Here is a tiny trained network, its code and every weight. The questions are about switching its units off for an input and a class, where a switched-off unit gives its printed mean instead of its output.

import numpy as np


def w(rows, s, z=0):
    codes = np.array(rows[::2]) - 128.0
    scale = np.full(codes.shape[1], s)
    scale[-1] = z or s
    return codes * scale


def norm(h):
    return h / np.sqrt((h * h).mean(-1, keepdims=True) + 1e-5)


def f(y):
    return y / 2 * (1 + np.tanh(0.7978845608 * (y + 0.044715 * y**3)))


def log_softmax(a):
    a = a - a.max(-1, keepdims=True)
    return a - np.log(np.exp(a).sum(-1, keepdims=True))


def net(x, mask):
    res = np.array(x, float).reshape(1, 7) / 4 @ E
    u = 0
    for l in range(4):
        y = f(norm(res) @ A[l][:, :-1].T + A[l][:, -1])
        res = res + np.where(mask[u : u + 4], y, B[l][:, -1]) @ B[l][:, :-1]
        u += 4
    return log_softmax(norm(res)[-1] @ U[:, :-1].T + U[:, -1])


A, B = {}, {}
E = w([
[111,118,128,139,102,101,143,142,120,111,98,132],'x0',
[100,92,62,65,172,196,142,136,253,94,60,124],'x1',
[129,145,135,142,149,141,129,106,148,143,155,115],'x2',
[121,132,125,129,142,134,118,124,134,141,142,129],'x3',
[86,78,147,73,73,149,95,120,191,83,218,76],'x4',
[134,164,2,151,193,95,172,183,100,116,240,157],'x5',
[122,108,127,136,137,121,130,123,138,149,130,120],'x6',
],0.0067)
A[0] = w([
[139,164,208,63,107,75,179,166,159,225,184,181,252],'L0N0',
[74,165,197,93,177,175,195,144,201,138,30,110,128],'L0N1',
[134,136,107,71,115,100,233,88,106,252,17,131,187],'L0N2',
[167,145,68,149,81,102,169,115,138,165,170,171,28],'L0N3',
],0.0037,0.0025)
B[0] = w([
[66,182,232,163,85,140,143,169,17,44,88,131,223],'L0N0',
[135,60,144,39,162,99,71,77,109,136,108,255,250],'L0N1',
[101,177,128,147,130,207,98,154,111,149,184,140,253],'L0N2',
[195,47,85,143,226,96,186,155,98,108,173,183,128],'L0N3',
],0.0072,0.0024)
A[1] = w([
[156,148,108,116,191,132,189,140,156,140,95,155,1],'L1N0',
[164,111,138,189,129,38,131,169,104,111,237,162,100],'L1N1',
[178,131,142,116,171,102,154,198,255,87,149,125,135],'L1N2',
[225,187,158,178,114,108,128,138,87,227,87,105,131],'L1N3',
],0.0066,0.0026)
B[1] = w([
[164,121,127,159,2,58,130,179,182,241,19,54,155],'L1N0',
[127,140,158,30,126,198,220,82,149,113,104,92,254],'L1N1',
[48,114,21,224,121,94,95,101,99,80,131,206,192],'L1N2',
[74,83,80,173,153,191,77,138,109,42,77,133,213],'L1N3',
],0.0082,0.0053)
A[2] = w([
[140,171,253,169,122,130,65,184,94,88,124,61,153],'L2N0',
[170,138,109,157,141,102,144,183,189,244,45,209,171],'L2N1',
[130,190,50,186,112,57,131,234,229,145,138,110,1],'L2N2',
[149,176,171,129,220,145,169,138,98,124,34,144,167],'L2N3',
],0.0059,0.00072)
B[2] = w([
[162,66,48,169,123,2,99,95,177,199,184,84,248],'L2N0',
[149,206,198,16,145,122,97,163,106,169,170,97,249],'L2N1',
[192,137,13,146,85,82,136,207,133,129,121,30,207],'L2N2',
[91,155,91,127,152,143,102,211,168,215,80,197,255],'L2N3',
],0.0083,0.0037)
A[3] = w([
[145,187,132,222,178,199,252,196,106,200,103,238,3],'L3N0',
[174,181,152,103,187,131,201,198,197,164,62,201,72],'L3N1',
[187,215,80,136,194,111,195,214,91,188,83,129,33],'L3N2',
[134,160,175,253,127,134,34,107,95,203,30,176,44],'L3N3',
],0.0055,0.0025)
B[3] = w([
[140,69,204,177,88,116,82,34,129,84,57,121,229],'L3N0',
[168,154,164,105,186,127,106,117,98,205,143,100,228],'L3N1',
[196,130,183,195,87,110,123,115,145,73,127,91,253],'L3N2',
[124,138,5,95,191,139,216,171,109,115,223,142,249],'L3N3',
],0.011,0.004)
U = w([
[69,101,8,168,176,129,146,187,106,108,164,172,253],'0',
[182,123,219,197,144,162,140,71,70,90,48,124,128],'1',
[140,176,186,51,202,178,80,176,112,218,91,200,111],'2',
[219,199,108,106,95,89,126,210,168,158,101,52,78],'3',
[139,65,169,142,77,29,84,83,128,199,182,88,63],'4',
[77,179,183,20,100,176,224,125,103,98,197,101,137],'5',
[65,79,199,87,104,167,68,82,200,75,91,209,53],'6',
],0.014,0.0031)

Each question gives the input, the list of numbers given to net, and the class t.
The units are the neurons (one row each of A and B). Each row of codes is followed by its name. A weight is (code - 128) times the scale printed after its matrix; where a second scale follows, it is the last column's (A, B and U).
mask holds one flag per neuron, layer by layer. A switched-off neuron (its flag False) gives its mean, the last column of its row in B, instead of its output. The means were averaged over made-up inputs and are rounded, as every weight is.
A unit's drop is (log p(t) with every unit on - log p(t) with that unit switched off) / (log p(t) with every unit on - log p(t) with every unit switched off).
The circuit of an input: a set's keep is (log p(t) with only the set's units on - log p(t) with every unit switched off) / (log p(t) with every unit on - log p(t) with every unit switched off). Starting from the 12 units with the biggest drops (on a tie, the unit counted first), units are removed one at a time, each time the one whose removal leaves the highest keep (on an exact tie, the one counted first), for as long as the keep stays at least 0.8.
units of the circuit, in order: the units of the circuit, biggest drop first
k most important neurons: the k neurons with the biggest drops, biggest first
top k neurons in layer l: the k neurons of layer l with the biggest drops, biggest first
drop of u: that unit's drop, to one decimal
input [4,-4,-4,-5,-5,-1,0], class 0: units of the circuit, in order	[L3N3]
input [7,0,-1,6,2,-5,-6], class 4: units of the circuit, in order	[L1N1, L2N0]
input [4,-1,-3,-3,1,-8,0], class 4: 2 most important neurons	[L2N0, L1N2]
input [6,7,4,0,-2,1,-7], class 3: top 3 neurons in layer 1	[L1N0, L1N1, L1N3]
input [7,2,-6,1,-8,0,8], class 2: top 3 neurons in layer 2	[L2N1, L2N3, L2N0]
input [7,-2,-6,1,7,1,-1], class 5: 4 most important neurons	[L3N0, L1N1, L3N2, L1N0]
input [6,1,6,-4,-4,-6,-8], class 2: 3 most important neurons	[L0N1, L2N3, L1N2]
input [2,-4,6,-1,0,1,-1], class 1: 2 most important neurons	[L1N1, L2N3]
input [8,-3,7,0,-1,0,5], class 0: 4 most important neurons	[L1N3, L0N0, L2N0, L0N1]
input [-4,-1,-3,-3,4,-8,4], class 4: 2 most important neurons	[L2N0, L1N1]
input [6,-1,-3,-3,-6,-1,6], class 0: 2 most important neurons	[L1N3, L3N3]
input [2,3,-8,-3,8,2,-6], class 0: 2 most important neurons	[L1N1, L1N2]
input [-3,0,7,-2,-7,-8,4], class 0: 3 most important neurons	[L3N3, L1N3, L1N1]
input [-3,-2,-5,-5,1,8,-6], class 5: units of the circuit, in order	[L1N1]
input [1,1,1,5,-8,7,8], class 3: 3 most important neurons	[L1N0, L2N2, L2N1]
input [-2,8,1,-7,0,3,0], class 3: top 3 neurons in layer 1	[L1N0, L1N3, L1N1]
input [3,0,-7,7,0,5,1], class 1: 2 most important neurons	[L1N1, L3N0]
input [-6,-1,-4,5,5,-2,-8], class 4: 2 most important neurons	[L2N0, L1N1]
input [4,-4,2,-6,-1,1,-5], class 1: drop of L1N1	7.7
input [8,0,2,-2,-2,1,3], class 1: top neuron in layer 3	[L3N0]
input [-7,5,8,1,-1,-8,4], class 2: drop of L3N0	0.1
input [-1,-2,7,8,4,8,2], class 5: drop of L1N0	0.0
input [6,-2,-7,-8,5,7,2], class 5: drop of L1N1	0.5
